Here is a tiny trained network, its code and every weight. The questions are about switching its units off for an input and a target symbol, where a switched-off unit gives its printed mean instead of its output.

import numpy as np


def w(rows, s, z=0):
    codes = np.array(rows[::2]) - 128.0
    scale = np.full(codes.shape[1], s)
    scale[-1] = z or s
    return codes * scale


def f(y):
    return y / 2 * (1 + np.tanh(0.7978845608 * (y + 0.044715 * y**3)))


def softmax(a):
    e = np.exp(a - a.max(-1, keepdims=True))
    return e / e.sum(-1, keepdims=True)


def log_softmax(a):
    a = a - a.max(-1, keepdims=True)
    return a - np.log(np.exp(a).sum(-1, keepdims=True))


def net(x, mask):
    ids = ['ΓΔΦΨβμ'.index(c) for c in x.split()]
    T = len(ids)
    res = E[ids] + P[:T]
    u = 0
    for l in range(2):
        q, k, v = (res @ M[l].T for M in (Q, K, V))
        z = softmax(np.where(np.tri(T) > 0, q @ k.T / 2**0.5, -1e9)) @ v
        res = res + np.where(mask[u], z, O[l][:, -1]) @ O[l][:, :-1]
        u += 1
        y = f(res @ A[l][:, :-1].T + A[l][:, -1])
        res = res + np.where(mask[u : u + 16], y, B[l][:, -1]) @ B[l][:, :-1]
        u += 16
    return log_softmax(res[-1] @ U[:, :-1].T + U[:, -1])


Q, K, V, O, A, B = {}, {}, {}, {}, {}, {}
E = w([
[120,26,239,196,169,74,155],'Γ',
[202,159,165,246,142,103,107],'Δ',
[110,168,73,139,120,18,216],'Φ',
[197,103,156,62,220,95,129],'Ψ',
[122,105,200,111,141,247,82],'β',
[72,93,194,118,151,192,239],'μ',
],0.015)
P = w([
[100,70,1,253,225,178,113],'0',
[82,116,69,181,198,120,104],'1',
[97,147,122,132,156,105,110],'2',
[115,180,168,97,116,84,129],'3',
[144,192,204,50,69,69,129],'4',
[154,210,250,29,29,47,115],'5',
],0.0084)
Q[0] = w([
[155,174,95,74,175,120,112],'L0H1',
[101,135,35,172,8,207,116],'L0H1',
],0.014)
K[0] = w([
[73,55,166,201,52,109,94],'L0H1',
[92,74,50,177,254,138,112],'L0H1',
],0.0098)
V[0] = w([
[127,179,126,50,148,255,14],'L0H1',
[116,112,236,215,108,145,87],'L0H1',
],0.0056)
O[0] = w([
[161,34,87,211,70,102,253,1],'L0H1',
[135,85,58,191,39,117,21,218],'L0H1',
],0.011,0.0041)
A[0] = w([
[127,94,152,143,121,208,148,146],'L0N1',
[93,62,193,55,59,210,136,143],'L0N2',
[179,186,50,164,62,90,211,153],'L0N3',
[204,126,140,54,144,170,100,103],'L0N4',
[219,110,91,141,77,39,167,166],'L0N5',
[118,99,59,103,102,138,184,91],'L0N6',
[157,86,220,123,190,117,208,165],'L0N7',
[209,90,176,128,112,112,226,5],'L0N8',
[152,94,98,169,132,98,188,3],'L0N9',
[149,215,115,142,107,91,54,68],'L0N10',
[122,76,107,83,94,96,53,31],'L0N11',
[76,186,152,120,214,166,107,27],'L0N12',
[129,56,77,145,117,168,84,50],'L0N13',
[64,123,2,113,59,82,140,117],'L0N14',
[176,174,192,230,144,104,103,75],'L0N15',
[107,124,114,143,141,114,156,47],'L0N16',
],0.01,0.0059)
B[0] = w([
[147,243,73,72,57,101,110,172],'L0N1',
[86,205,68,150,169,180,101,212],'L0N2',
[154,185,182,247,186,123,126,146],'L0N3',
[86,81,171,158,118,159,105,157],'L0N4',
[55,133,104,251,137,97,132,171],'L0N5',
[120,199,160,72,97,34,157,125],'L0N6',
[29,139,74,79,74,59,103,224],'L0N7',
[104,139,140,68,158,56,154,143],'L0N8',
[55,123,196,85,153,200,145,132],'L0N9',
[159,114,160,171,154,191,254,254],'L0N10',
[219,182,183,188,105,116,165,151],'L0N11',
[149,124,181,134,75,141,191,222],'L0N12',
[87,186,206,85,130,65,106,158],'L0N13',
[102,187,185,46,222,141,179,128],'L0N14',
[181,81,110,48,178,218,189,231],'L0N15',
[153,145,137,89,127,133,198,112],'L0N16',
],0.0068,0.0076)
Q[1] = w([
[215,142,175,129,173,120,239],'L1H1',
[1,154,164,55,178,59,187],'L1H1',
],0.0098)
K[1] = w([
[200,49,239,2,140,189,147],'L1H1',
[19,159,149,2,209,210,71],'L1H1',
],0.0076)
V[1] = w([
[103,132,100,96,104,245,146],'L1H1',
[1,92,216,97,46,76,77],'L1H1',
],0.0057)
O[1] = w([
[36,37,229,248,50,210,2,251],'L1H1',
[107,43,89,159,146,247,162,78],'L1H1',
],0.0076,0.0034)
A[1] = w([
[91,102,43,130,112,162,219,93],'L1N1',
[135,145,99,38,100,161,119,20],'L1N2',
[110,138,51,126,69,111,197,4],'L1N3',
[126,133,146,139,124,32,77,70],'L1N4',
[191,59,112,102,103,9,77,10],'L1N5',
[246,89,118,176,191,204,139,141],'L1N6',
[151,133,83,146,223,162,161,25],'L1N7',
[128,86,145,155,162,155,124,111],'L1N8',
[139,208,166,123,148,179,107,75],'L1N9',
[92,69,101,36,176,89,105,58],'L1N10',
[92,149,181,101,75,70,119,111],'L1N11',
[150,177,112,103,146,142,183,71],'L1N12',
[192,15,102,81,115,135,81,76],'L1N13',
[94,115,125,144,132,133,83,183],'L1N14',
[112,69,43,165,64,119,131,27],'L1N15',
[200,136,79,112,87,163,77,118],'L1N16',
],0.011,0.005)
B[1] = w([
[249,130,149,142,113,55,38,188],'L1N1',
[106,63,249,140,144,96,182,133],'L1N2',
[120,175,169,207,100,180,95,137],'L1N3',
[208,109,155,53,118,163,164,176],'L1N4',
[104,111,255,108,132,94,93,144],'L1N5',
[135,73,15,141,141,198,140,218],'L1N6',
[160,94,139,2,79,121,134,144],'L1N7',
[158,198,106,52,93,107,176,168],'L1N8',
[108,66,56,114,141,59,152,254],'L1N9',
[184,187,100,73,23,147,185,170],'L1N10',
[140,97,39,117,113,147,128,183],'L1N11',
[106,58,200,214,143,65,65,164],'L1N12',
[48,193,94,246,134,114,110,134],'L1N13',
[124,144,144,147,115,128,117,216],'L1N14',
[81,140,157,63,196,152,238,157],'L1N15',
[64,121,183,71,166,126,218,153],'L1N16',
],0.0077,0.0093)
U = w([
[106,88,147,156,254,27,199,104],'Γ',
[230,48,97,164,239,182,157,161],'Δ',
[176,167,205,119,215,205,229,47],'Φ',
[205,80,218,156,182,119,104,70],'Ψ',
[161,103,50,96,104,54,145,59],'β',
[131,179,150,218,151,167,74,253],'μ',
],0.0047,0.0049)

Each question gives the input, a string of symbols that net reads in full, and the target symbol t.
The units are the heads (2 rows each of Q, K, V and O) and the neurons (one row each of A and B). Each row of codes is followed by its name. A weight is (code - 128) times the scale printed after its matrix; where a second scale follows, it is the last column's (O, A, B and U).
mask holds one flag per unit, layer by layer, with each layer's heads first. A switched-off unit (its flag False) gives its mean, the last column of its rows in O or B, instead of its output. The means were averaged over made-up inputs and are rounded, as every weight is.
A unit's drop is (log p(t) with every unit on - log p(t) with that unit switched off) / (log p(t) with every unit on - log p(t) with every unit switched off).
The circuit of an input: a set's keep is (log p(t) with only the set's units on - log p(t) with every unit switched off) / (log p(t) with every unit on - log p(t) with every unit switched off). Starting from the 12 units with the biggest drops (on a tie, the unit counted first), units are removed one at a time, each time the one whose removal leaves the highest keep (on an exact tie, the one counted first), for as long as the keep stays at least 0.8.
units of the circuit, in order: the units of the circuit, biggest drop first
most important unit: the unit with the biggest drop
top k neurons: the k neurons with the biggest drops, biggest first
k most important neurons of layer l: the k neurons of layer l with the biggest drops, biggest first
input μ Ψ β Ψ μ β, target Ψ: most important unit	L1H1
input Δ β β Ψ, target Γ: 2 most important neurons of layer 0	(L0N5, L0N3)
input μ Γ Φ Φ, target Γ: units of the circuit, in order	(L1N12, L1N9, L0H1)
input β Γ β μ Ψ Γ, target β: units of the circuit, in order	(L0H1, L0N7, L1N11)
input Ψ β Γ β, target Δ: units of the circuit, in order	(L1H1, L0N7, L0H1)
input Δ Φ Φ μ Δ Φ, target Φ: units of the circuit, in order	(L0N10, L0H1)
input Φ β β β Φ, target μ: units of the circuit, in order	(L1H1, L1N9)
input Δ Φ Φ Γ Φ, target Δ: units of the circuit, in order	(L1H1, L0N7, L0N10, L1N6)
input Γ μ Γ, target μ: top 3 neurons	(L0N10, L1N13, L1N9)
input Γ Ψ β Ψ Φ β, target Ψ: 3 most important neurons of layer 0	(L0N5, L0N3, L0N8)
input Δ μ Δ Φ Φ, target Γ: units of the circuit, in order	(L0H1, L1N12, L1N9)
input Ψ Γ β Δ μ β, target β: 2 most important neurons of layer 0	(L0N15, L0N2)
input Δ β Γ μ Δ β, target Δ: 4 most important neurons of layer 0	(L0N5, L0N7, L0N9, L0N2)
input μ β Φ μ Γ, target μ: top neuron	(L1N13)
input Φ Δ Ψ β Δ Ψ, target Ψ: top 2 neurons	(L0N15, L1N5)
input Δ Γ Ψ β Γ, target Γ: 2 most important neurons of layer 0	(L0N5, L0N8)
input Γ β Δ μ Ψ β, target β: top 3 neurons	(L0N5, L0N15, L1N11)
input Ψ Ψ Φ Ψ Φ, target Ψ: 3 most important neurons of layer 0	(L0N7, L0N10, L0N4)
input Δ Δ Γ, target Ψ: top 2 neurons	(L0N10, L1N5)
input μ Γ Γ Φ Γ, target Φ: most important neuron of layer 0	(L0N7)
